Here is a tiny trained network, its code and every weight. The questions are about switching its units off for an input and a target symbol, where a switched-off unit gives its printed mean instead of its output.

import numpy as np


def w(rows, s, z=0):
    codes = np.array(rows[::2]) - 128.0
    scale = np.full(codes.shape[1], s)
    scale[-1] = z or s
    return codes * scale


def norm(h):
    return h / np.sqrt((h * h).mean(-1, keepdims=True) + 1e-5)


def f(y):
    return np.maximum(y, 0)


def softmax(a):
    e = np.exp(a - a.max(-1, keepdims=True))
    return e / e.sum(-1, keepdims=True)


def log_softmax(a):
    a = a - a.max(-1, keepdims=True)
    return a - np.log(np.exp(a).sum(-1, keepdims=True))


def net(x, mask):
    ids = ['ΓΘΛΠΦΩαβδζημξστψ'.index(c) for c in x.split()]
    T = len(ids)
    res = E[ids] + P[:T]
    r = norm(res)
    for j in range(2):
        rows = slice(2 * j, 2 * j + 2)
        q, k, v = (r @ M[0][rows].T for M in (Q, K, V))
        z = softmax(np.where(np.tri(T) > 0, q @ k.T / 2**0.5, -1e9)) @ v
        o = O[0][rows]
        res = res + np.where(mask[j], z, o[:, -1]) @ o[:, :-1]
    y = f(norm(res) @ A[0][:, :-1].T + A[0][:, -1])
    res = res + np.where(mask[2:18], y, B[0][:, -1]) @ B[0][:, :-1]
    return log_softmax(norm(res)[-1] @ U[:, :-1].T + U[:, -1])


Q, K, V, O, A, B = {}, {}, {}, {}, {}, {}
E = w([
[128,128,123],'Γ',
[133,133,118],'Θ',
[133,133,118],'Λ',
[137,131,123],'Π',
[134,136,124],'Φ',
[133,126,122],'Ω',
[132,129,124],'α',
[136,129,124],'β',
[137,135,124],'δ',
[133,138,124],'ζ',
[131,132,124],'η',
[25,140,1],'μ',
[129,140,124],'ξ',
[131,134,125],'σ',
[132,130,124],'τ',
[135,136,124],'ψ',
],0.034)
P = w([
[120,121,145],'0',
[137,88,143],'1',
[169,113,159],'2',
[159,120,166],'3',
[117,249,82],'4',
[130,100,66],'5',
[158,101,87],'6',
[183,130,101],'7',
[149,175,134],'8',
[120,172,75],'9',
[114,99,44],'10',
[188,120,92],'11',
],0.02)
Q[0] = w([
[97,175,107],'H1',
[60,113,154],'H1',
[70,150,6],'H2',
[155,24,104],'H2',
],0.015)
K[0] = w([
[137,82,119],'H1',
[198,110,163],'H1',
[248,109,56],'H2',
[190,191,224],'H2',
],0.016)
V[0] = w([
[234,137,247],'H1',
[118,110,132],'H1',
[205,227,121],'H2',
[15,225,164],'H2',
],0.012)
O[0] = w([
[77,125,205,96],'H1',
[74,116,154,123],'H1',
[150,229,191,180],'H2',
[9,225,86,3],'H2',
],0.013,0.0064)
A[0] = w([
[137,174,180,140],'N1',
[110,110,10,156],'N2',
[153,140,203,39],'N3',
[143,165,82,57],'N4',
[100,166,181,79],'N5',
[177,131,144,86],'N6',
[114,149,59,153],'N7',
[115,160,194,1],'N8',
[137,99,76,32],'N9',
[115,68,234,58],'N10',
[129,207,48,170],'N11',
[104,77,10,152],'N12',
[219,98,105,212],'N13',
[170,110,35,152],'N14',
[152,211,193,74],'N15',
[133,207,42,158],'N16',
],0.014,0.0041)
B[0] = w([
[125,116,94,143],'N1',
[255,146,41,166],'N2',
[120,196,85,140],'N3',
[191,76,154,139],'N4',
[222,22,137,140],'N5',
[30,103,159,167],'N6',
[208,114,88,150],'N7',
[184,85,96,135],'N8',
[118,137,81,140],'N9',
[112,183,45,148],'N10',
[237,87,91,163],'N11',
[247,167,3,169],'N12',
[30,178,120,248],'N13',
[75,169,90,201],'N14',
[208,83,52,145],'N15',
[233,52,74,164],'N16',
],0.0074,0.014)
U = w([
[131,81,18,133],'Γ',
[157,129,92,115],'Θ',
[150,139,96,93],'Λ',
[177,96,195,129],'Π',
[133,191,175,122],'Φ',
[159,18,129,112],'Ω',
[113,74,115,184],'α',
[154,80,183,169],'β',
[181,150,203,104],'δ',
[130,219,161,97],'ζ',
[106,122,136,229],'η',
[120,119,86,7],'μ',
[102,251,68,79],'ξ',
[98,146,134,254],'σ',
[112,99,129,197],'τ',
[145,183,183,83],'ψ',
],0.022,0.0063)

Each question gives the input, a string of symbols that net reads in full, and the target symbol t.
The units are the heads (2 rows each of Q, K, V and O) and the neurons (one row each of A and B). Each row of codes is followed by its name. A weight is (code - 128) times the scale printed after its matrix; where a second scale follows, it is the last column's (O, A, B and U).
mask holds one flag per unit, heads first, then neurons. A switched-off unit (its flag False) gives its mean, the last column of its rows in O or B, instead of its output. The means were averaged over made-up inputs and are rounded, as every weight is.
A unit's drop is (log p(t) with every unit on - log p(t) with that unit switched off) / (log p(t) with every unit on - log p(t) with every unit switched off).
The circuit of an input: a set's keep is (log p(t) with only the set's units on - log p(t) with every unit switched off) / (log p(t) with every unit on - log p(t) with every unit switched off). Starting from the 12 units with the biggest drops (on a tie, the unit counted first), units are removed one at a time, each time the one whose removal leaves the highest keep (on an exact tie, the one counted first), for as long as the keep stays at least 0.8.
circuit, biggest first: the units of the circuit, biggest drop first
most important unit: the unit with the biggest drop
k most important neurons: the k neurons with the biggest drops, biggest first
heads that matter: for each layer, one digit per head in row order, 1 if its drop is at least 0.15 and else 0, layers parted by /
input δ σ Γ τ, target δ: most important unit => H1
input Γ Γ β ζ α, target Γ: heads that matter => 01
input δ Φ ξ, target δ: circuit, biggest first => H1, N13, H2
input Π δ δ Ω, target Π: heads that matter => 10
input β Θ Ω μ ξ ξ β Φ σ, target Γ: circuit, biggest first => H2, N16
input Ω ξ Π ζ δ δ ξ ξ Γ ξ Γ, target ξ: heads that matter => 01
input ζ Ω ξ, target ζ: heads that matter => 11
input Ω δ δ, target Ω: circuit, biggest first => H2, H1
input Γ α Γ ξ Π Θ ζ, target ξ: heads that matter => 11
input Ω Φ Ω ξ σ ξ Λ ξ Θ, target ξ: circuit, biggest first => N13, N2, N12, N6
input Θ Ω ψ ζ Φ, target Ω: 2 most important neurons => N12, N2
input ξ α ξ Ω Γ η Π ξ ζ Γ δ, target ξ: 2 most important neurons => N13, N16
input β Λ β Γ ξ ξ Θ ξ Π, target ξ: 4 most important neurons => N13, N16, N11, N2
input Ω Ω β ζ Π, target Ω: most important neuron => N12
input Λ β Ω δ Γ, target β: 4 most important neurons => N14, N12, N2, N16
input ξ Π Θ, target ξ: heads that matter => 10
input ξ ξ η δ ξ Π β ξ ξ ξ Γ, target ξ: heads that matter => 01
input ξ δ ξ δ α, target δ: heads that matter => 11
input Ω ζ Φ Π β β Γ ξ ξ ξ Ω, target ξ: 2 most important neurons => N13, N16
input Γ τ Ω β ζ Γ ζ ξ ζ Π ζ, target ξ: 3 most important neurons => N13, N16, N11
